Below is a small trained network, with its code and all its weights. Each question gives an input and a target symbol and asks what happens when units are switched off, that is, made to give their printed mean instead of their output.

import numpy as np


def w(rows, s, z=0):
    codes = np.array(rows[::2]) - 128.0
    scale = np.full(codes.shape[1], s)
    scale[-1] = z or s
    return codes * scale


def f(y):
    return y / 2 * (1 + np.tanh(0.7978845608 * (y + 0.044715 * y**3)))


def softmax(a):
    e = np.exp(a - a.max(-1, keepdims=True))
    return e / e.sum(-1, keepdims=True)


def log_softmax(a):
    a = a - a.max(-1, keepdims=True)
    return a - np.log(np.exp(a).sum(-1, keepdims=True))


def net(x, mask):
    ids = ['αγδεζηθλπψ'.index(c) for c in x.split()]
    T = len(ids)
    res = E[ids] + P[:T]
    u = 0
    for l in range(2):
        q, k, v = (res @ M[l].T for M in (Q, K, V))
        z = softmax(np.where(np.tri(T) > 0, q @ k.T / 2**0.5, -1e9)) @ v
        res = res + np.where(mask[u], z, O[l][:, -1]) @ O[l][:, :-1]
        u += 1
        y = f(res @ A[l][:, :-1].T + A[l][:, -1])
        res = res + np.where(mask[u : u + 12], y, B[l][:, -1]) @ B[l][:, :-1]
        u += 12
    return log_softmax(res[-1] @ U[:, :-1].T + U[:, -1])


Q, K, V, O, A, B = {}, {}, {}, {}, {}, {}
E = w([
[104,109,149,77,71,73],'α',
[112,88,142,135,172,148],'γ',
[151,54,161,116,188,129],'δ',
[167,112,255,80,127,130],'ε',
[199,154,62,103,98,122],'ζ',
[83,182,192,169,71,176],'η',
[83,198,121,121,90,112],'θ',
[210,57,125,54,151,154],'λ',
[107,101,112,157,151,144],'π',
[161,137,138,141,127,116],'ψ',
],0.019)
P = w([
[195,80,52,218,135,114],'0',
[162,119,76,208,84,136],'1',
[234,247,106,122,203,110],'2',
[128,159,103,115,57,165],'3',
[215,244,110,130,225,55],'4',
[85,180,125,21,12,203],'5',
[206,254,139,157,188,9],'6',
],0.0065)
Q[0] = w([
[117,158,43,143,188,87],'L0H1',
[193,235,71,121,249,88],'L0H1',
],0.019)
K[0] = w([
[154,119,101,45,81,177],'L0H1',
[128,184,151,7,39,210],'L0H1',
],0.02)
V[0] = w([
[153,157,165,111,95,164],'L0H1',
[217,109,9,3,97,214],'L0H1',
],0.0053)
O[0] = w([
[95,106,89,134,178,78,251],'L0H1',
[137,100,95,2,150,165,34],'L0H1',
],0.0039,0.0025)
A[0] = w([
[156,99,77,145,120,139,66],'L0N1',
[106,138,131,169,203,123,68],'L0N2',
[100,141,92,138,177,169,77],'L0N3',
[59,85,71,152,118,193,45],'L0N4',
[81,122,163,95,105,99,89],'L0N5',
[105,139,123,110,166,113,69],'L0N6',
[133,120,104,112,163,116,140],'L0N7',
[79,6,153,162,109,152,88],'L0N8',
[102,141,149,148,149,133,56],'L0N9',
[91,115,92,154,105,113,37],'L0N10',
[80,164,115,110,134,112,2],'L0N11',
[108,125,146,162,162,50,107],'L0N12',
],0.017,0.0034)
B[0] = w([
[116,142,123,60,52,137,166],'L0N1',
[139,190,150,127,155,122,168],'L0N2',
[188,149,147,87,148,71,116],'L0N3',
[176,221,150,21,118,148,151],'L0N4',
[118,130,155,167,158,78,251],'L0N5',
[135,96,106,152,75,130,104],'L0N6',
[135,123,97,156,136,124,169],'L0N7',
[154,139,125,81,250,134,196],'L0N8',
[138,133,145,60,120,165,164],'L0N9',
[136,138,82,83,82,114,120],'L0N10',
[104,162,139,84,114,122,128],'L0N11',
[124,166,161,155,114,151,239],'L0N12',
],0.019,0.0028)
Q[1] = w([
[156,238,237,223,89,160],'L1H1',
[126,206,47,166,254,115],'L1H1',
],0.016)
K[1] = w([
[95,214,250,153,98,84],'L1H1',
[56,75,143,36,122,124],'L1H1',
],0.023)
V[1] = w([
[150,131,217,144,104,244],'L1H1',
[66,192,37,167,146,205],'L1H1',
],0.011)
O[1] = w([
[235,149,116,117,77,211,246],'L1H1',
[86,160,87,218,253,225,49],'L1H1',
],0.0055,0.013)
A[1] = w([
[106,215,6,107,115,107,103],'L1N1',
[158,40,70,128,123,96,1],'L1N2',
[163,54,153,160,157,151,107],'L1N3',
[126,83,101,181,125,22,125],'L1N4',
[100,103,127,115,84,82,76],'L1N5',
[135,47,100,233,61,144,135],'L1N6',
[179,65,20,141,143,100,134],'L1N7',
[84,135,198,155,84,137,63],'L1N8',
[78,174,51,128,68,100,229],'L1N9',
[143,123,136,220,158,105,120],'L1N10',
[112,87,107,217,202,93,101],'L1N11',
[26,100,126,154,100,107,117],'L1N12',
],0.012,0.0083)
B[1] = w([
[43,242,80,163,104,103,210],'L1N1',
[126,187,238,107,230,126,151],'L1N2',
[193,216,64,150,115,115,163],'L1N3',
[59,63,166,36,84,181,185],'L1N4',
[136,178,81,204,129,179,186],'L1N5',
[113,71,132,169,207,101,145],'L1N6',
[149,97,6,126,51,169,207],'L1N7',
[132,127,46,119,178,115,253],'L1N8',
[151,48,203,173,191,99,242],'L1N9',
[70,72,149,73,104,169,164],'L1N10',
[108,230,89,228,147,42,146],'L1N11',
[198,156,153,92,115,148,153],'L1N12',
],0.015,0.0052)
U = w([
[69,84,162,93,128,127,151],'α',
[142,101,136,83,234,125,77],'γ',
[163,112,85,141,183,112,23],'δ',
[195,125,167,127,90,72,194],'ε',
[100,111,74,165,72,130,110],'ζ',
[137,148,154,166,137,254,142],'η',
[98,139,172,180,153,107,86],'θ',
[155,70,49,81,114,162,120],'λ',
[105,152,116,82,146,119,3],'π',
[137,47,121,173,186,138,228],'ψ',
],0.0071,0.0058)

Each question gives the input, a string of symbols that net reads in full, and the target symbol t.
The units are the heads (2 rows each of Q, K, V and O) and the neurons (one row each of A and B). Each row of codes is followed by its name. A weight is (code - 128) times the scale printed after its matrix; where a second scale follows, it is the last column's (O, A, B and U).
mask holds one flag per unit, layer by layer, with each layer's heads first. A switched-off unit (its flag False) gives its mean, the last column of its rows in O or B, instead of its output. The means were averaged over made-up inputs and are rounded, as every weight is.
A unit's drop is (log p(t) with every unit on - log p(t) with that unit switched off) / (log p(t) with every unit on - log p(t) with every unit switched off).
The circuit of an input: a set's keep is (log p(t) with only the set's units on - log p(t) with every unit switched off) / (log p(t) with every unit on - log p(t) with every unit switched off). Starting from the 12 units with the biggest drops (on a tie, the unit counted first), units are removed one at a time, each time the one whose removal leaves the highest keep (on an exact tie, the one counted first), for as long as the keep stays at least 0.8.
units of the circuit, in order: the units of the circuit, biggest drop first
most important unit: the unit with the biggest drop
k most important neurons: the k neurons with the biggest drops, biggest first
k most important neurons of layer l: the k neurons of layer l with the biggest drops, biggest first
input η ε η ε, target η: units of the circuit, in order -> L1H1
input γ ε γ ψ, target ψ: 2 most important neurons -> L0N8, L1N6
input ψ ε ε π ψ ε α, target α: 2 most important neurons -> L1N4, L0N5
input ε γ γ ε ε θ ψ, target θ: units of the circuit, in order -> L0N11, L1H1, L1N11
input ε ε θ ε, target θ: 4 most important neurons -> L0N12, L0N11, L0N2, L1N11
input θ α ψ, target α: 2 most important neurons -> L1N4, L0N5
input η ε γ η ε γ λ, target λ: 2 most important neurons -> L1N7, L0N7
input α ε α η ε η, target ε: units of the circuit, in order -> L0N12, L1H1
input λ θ δ, target θ: 2 most important neurons -> L1N11, L0N2
input ε ψ ζ ψ δ η γ, target η: units of the circuit, in order -> L1H1, L0N12
input ψ ε θ ε α ε, target α: 2 most important neurons -> L0N12, L1N4
input ζ π η ψ, target ψ: 3 most important neurons -> L1N6, L0N8, L0N4
input λ λ γ, target λ: 2 most important neurons -> L1N7, L0N3
input η ε θ ζ ψ, target ζ: 2 most important neurons of layer 1 -> L1N11, L1N7
input λ η ε η, target ε: units of the circuit, in order -> L0N12, L0H1, L1H1
input α γ γ θ ε ζ γ, target ζ: 3 most important neurons -> L1N11, L0N7, L0N6
input ε ζ ε π η α, target α: most important unit -> L0N5
input ε η ε ε π, target ε: units of the circuit, in order -> L1H1, L0N3
input γ η ε ε δ, target ε: 3 most important neurons of layer 0 -> L0N2, L0N12, L0N5
input ε λ α ε λ θ π, target θ: most important unit -> L0N11
input α ψ δ, target α: 2 most important neurons of layer 1 -> L1N4, L1N10
input δ ε λ ψ ε θ δ, target θ: 2 most important neurons of layer 0 -> L0N11, L0N12
input η ψ α δ, target δ: 3 most important neurons -> L0N8, L1N11, L1N3
